Below is a small trained network, with its code and all its weights. Each question gives an input and a target symbol and asks what happens when units are switched off, that is, made to give their printed mean instead of their output.

import numpy as np


def w(rows, s, z=0):
    codes = np.array(rows[::2]) - 128.0
    scale = np.full(codes.shape[1], s)
    scale[-1] = z or s
    return codes * scale


def norm(h):
    return h / np.sqrt((h * h).mean(-1, keepdims=True) + 1e-5)


def softmax(a):
    e = np.exp(a - a.max(-1, keepdims=True))
    return e / e.sum(-1, keepdims=True)


def log_softmax(a):
    a = a - a.max(-1, keepdims=True)
    return a - np.log(np.exp(a).sum(-1, keepdims=True))


def net(x, mask):
    ids = ['γδζθλξ'.index(c) for c in x.split()]
    T = len(ids)
    res = E[ids] + P[:T]
    u = 0
    for l in range(3):
        r = norm(res)
        for j in range(2):
            rows = slice(4 * j, 4 * j + 4)
            q, k, v = (r @ M[l][rows].T for M in (Q, K, V))
            z = softmax(np.where(np.tri(T) > 0, q @ k.T / 4**0.5, -1e9)) @ v
            o = O[l][rows]
            res = res + np.where(mask[u + j], z, o[:, -1]) @ o[:, :-1]
        u += 2
    return log_softmax(norm(res)[-1] @ U[:, :-1].T + U[:, -1])


Q, K, V, O = {}, {}, {}, {}
E = w([
[115,6,79],'γ',
[240,98,108],'δ',
[215,98,107],'ζ',
[122,236,247],'θ',
[211,61,126],'λ',
[109,134,84],'ξ',
],0.016)
P = w([
[77,146,162],'0',
[165,73,58],'1',
[114,132,163],'2',
[184,85,56],'3',
[111,144,180],'4',
[180,86,51],'5',
[122,249,143],'6',
[180,94,43],'7',
[105,141,172],'8',
],0.013)
Q[0] = w([
[165,132,73],'0.h0',
[158,77,140],'0.h0',
[111,157,99],'0.h0',
[74,121,145],'0.h0',
[6,154,194],'0.h1',
[94,116,153],'0.h1',
[22,92,84],'0.h1',
[136,184,65],'0.h1',
],0.012)
K[0] = w([
[195,154,160],'0.h0',
[67,110,126],'0.h0',
[65,73,102],'0.h0',
[178,149,150],'0.h0',
[29,239,150],'0.h1',
[160,122,161],'0.h1',
[86,249,146],'0.h1',
[121,157,119],'0.h1',
],0.011)
V[0] = w([
[134,139,159],'0.h0',
[132,135,85],'0.h0',
[140,111,110],'0.h0',
[151,189,36],'0.h0',
[100,144,143],'0.h1',
[76,190,164],'0.h1',
[140,158,7],'0.h1',
[83,162,149],'0.h1',
],0.012)
O[0] = w([
[137,55,3,117],'0.h0',
[86,150,119,129],'0.h0',
[107,135,158,155],'0.h0',
[62,149,64,95],'0.h0',
[118,147,119,82],'0.h1',
[234,167,120,2],'0.h1',
[125,38,108,139],'0.h1',
[147,63,188,45],'0.h1',
],0.0062,0.0059)
Q[1] = w([
[136,169,103],'1.h0',
[147,125,32],'1.h0',
[190,183,120],'1.h0',
[194,162,93],'1.h0',
[6,173,28],'1.h1',
[134,44,168],'1.h1',
[16,140,126],'1.h1',
[175,132,192],'1.h1',
],0.011)
K[1] = w([
[48,120,154],'1.h0',
[166,89,71],'1.h0',
[164,205,138],'1.h0',
[206,32,79],'1.h0',
[138,198,22],'1.h1',
[2,87,8],'1.h1',
[214,139,101],'1.h1',
[47,57,63],'1.h1',
],0.0091)
V[1] = w([
[166,94,220],'1.h0',
[86,159,146],'1.h0',
[117,102,162],'1.h0',
[142,99,9],'1.h0',
[65,117,162],'1.h1',
[206,139,177],'1.h1',
[81,130,156],'1.h1',
[109,112,107],'1.h1',
],0.013)
O[1] = w([
[3,238,188,163],'1.h0',
[75,39,133,46],'1.h0',
[152,163,13,170],'1.h0',
[91,211,187,254],'1.h0',
[76,186,16,169],'1.h1',
[103,213,148,38],'1.h1',
[124,220,98,132],'1.h1',
[86,82,168,187],'1.h1',
],0.0048,0.0036)
Q[2] = w([
[100,89,241],'2.h0',
[65,118,199],'2.h0',
[55,57,76],'2.h0',
[199,103,89],'2.h0',
[120,52,119],'2.h1',
[46,125,63],'2.h1',
[217,2,8],'2.h1',
[185,51,198],'2.h1',
],0.0095)
K[2] = w([
[133,214,117],'2.h0',
[51,164,149],'2.h0',
[166,121,148],'2.h0',
[219,79,128],'2.h0',
[253,159,85],'2.h1',
[61,223,126],'2.h1',
[83,98,85],'2.h1',
[116,126,192],'2.h1',
],0.012)
V[2] = w([
[78,181,161],'2.h0',
[87,186,98],'2.h0',
[87,49,153],'2.h0',
[135,161,83],'2.h0',
[96,128,2],'2.h1',
[112,170,166],'2.h1',
[151,112,152],'2.h1',
[121,190,103],'2.h1',
],0.014)
O[2] = w([
[119,207,60,36],'2.h0',
[98,165,33,71],'2.h0',
[87,71,145,241],'2.h0',
[199,135,240,108],'2.h0',
[82,238,164,251],'2.h1',
[109,2,66,35],'2.h1',
[190,105,80,122],'2.h1',
[55,100,124,53],'2.h1',
],0.008,0.0033)
U = w([
[120,9,113,223],'γ',
[249,149,98,148],'δ',
[174,124,208,99],'ζ',
[119,145,22,227],'θ',
[155,95,223,5],'λ',
[25,179,175,61],'ξ',
],0.013,0.0031)

Each question gives the input, a string of symbols that net reads in full, and the target symbol t.
The units are the heads (4 rows each of Q, K, V and O). Each row of codes is followed by its name. A weight is (code - 128) times the scale printed after its matrix; where a second scale follows, it is the last column's (O and U).
mask holds one flag per head, layer by layer. A switched-off head (its flag False) gives its mean, the last column of its rows in O, instead of its output. The means were averaged over made-up inputs and are rounded, as every weight is.
A unit's drop is (log p(t) with every unit on - log p(t) with that unit switched off) / (log p(t) with every unit on - log p(t) with every unit switched off).
The circuit of an input: a set's keep is (log p(t) with only the set's units on - log p(t) with every unit switched off) / (log p(t) with every unit on - log p(t) with every unit switched off). Starting from all 6 units, units are removed one at a time, each time the one whose removal leaves the highest keep (on an exact tie, the one counted first), for as long as the keep stays at least 0.8.
units of the circuit, in order: the units of the circuit, biggest drop first
unit that matters most: the unit with the biggest drop
heads that matter: for each layer, one digit per head in row order, 1 if its drop is at least 0.15 and else 0, layers parted by /
input λ ζ θ γ θ γ ζ, target θ: units of the circuit, in order => [0.h1; 2.h1]
input θ γ γ θ λ, target δ: units of the circuit, in order => [2.h0]
input λ γ γ, target θ: heads that matter => 11 / 10 / 10
input ξ δ γ θ ζ λ γ λ, target λ: heads that matter => 01 / 00 / 11
input λ γ ζ, target θ: units of the circuit, in order => [2.h0; 1.h0; 0.h1]
input θ ξ γ ξ ζ, target δ: heads that matter => 01 / 01 / 11
input ζ λ θ γ γ λ γ θ γ, target ζ: units of the circuit, in order => [0.h1; 2.h1; 1.h0]
input δ ζ λ γ ξ γ γ, target γ: heads that matter => 10 / 10 / 01
input λ λ γ γ γ θ γ θ, target θ: heads that matter => 00 / 00 / 11
input γ γ λ γ θ γ δ, target ξ: units of the circuit, in order => [1.h1; 0.h1; 2.h0; 0.h0]
input θ θ θ γ ζ, target δ: units of the circuit, in order => [0.h0; 2.h0; 0.h1; 1.h1]
input δ θ θ γ γ ζ θ γ λ, target γ: units of the circuit, in order => [2.h1; 0.h1]
input θ ζ γ θ θ, target δ: heads that matter => 01 / 00 / 11
input γ ζ γ γ λ θ δ, target ξ: heads that matter => 11 / 11 / 10
input ξ γ δ γ ζ θ ζ, target λ: unit that matters most => 0.h0
input λ ξ δ γ λ, target θ: units of the circuit, in order => [2.h0; 0.h1; 1.h0; 0.h0]
input δ γ ζ δ ζ γ γ γ ξ, target γ: heads that matter => 00 / 01 / 01
input δ ζ γ γ ξ, target γ: heads that matter => 10 / 11 / 01
input δ λ γ γ γ θ, target θ: heads that matter => 00 / 00 / 10
input γ ζ δ λ λ λ ζ γ ζ, target ξ: heads that matter => 11 / 01 / 01
input θ θ δ γ γ ζ γ, target δ: units of the circuit, in order => [0.h1]
input ζ γ ζ θ θ θ γ, target ζ: heads that matter => 11 / 10 / 10
input δ δ ζ, target γ: units of the circuit, in order => [2.h1; 1.h0]
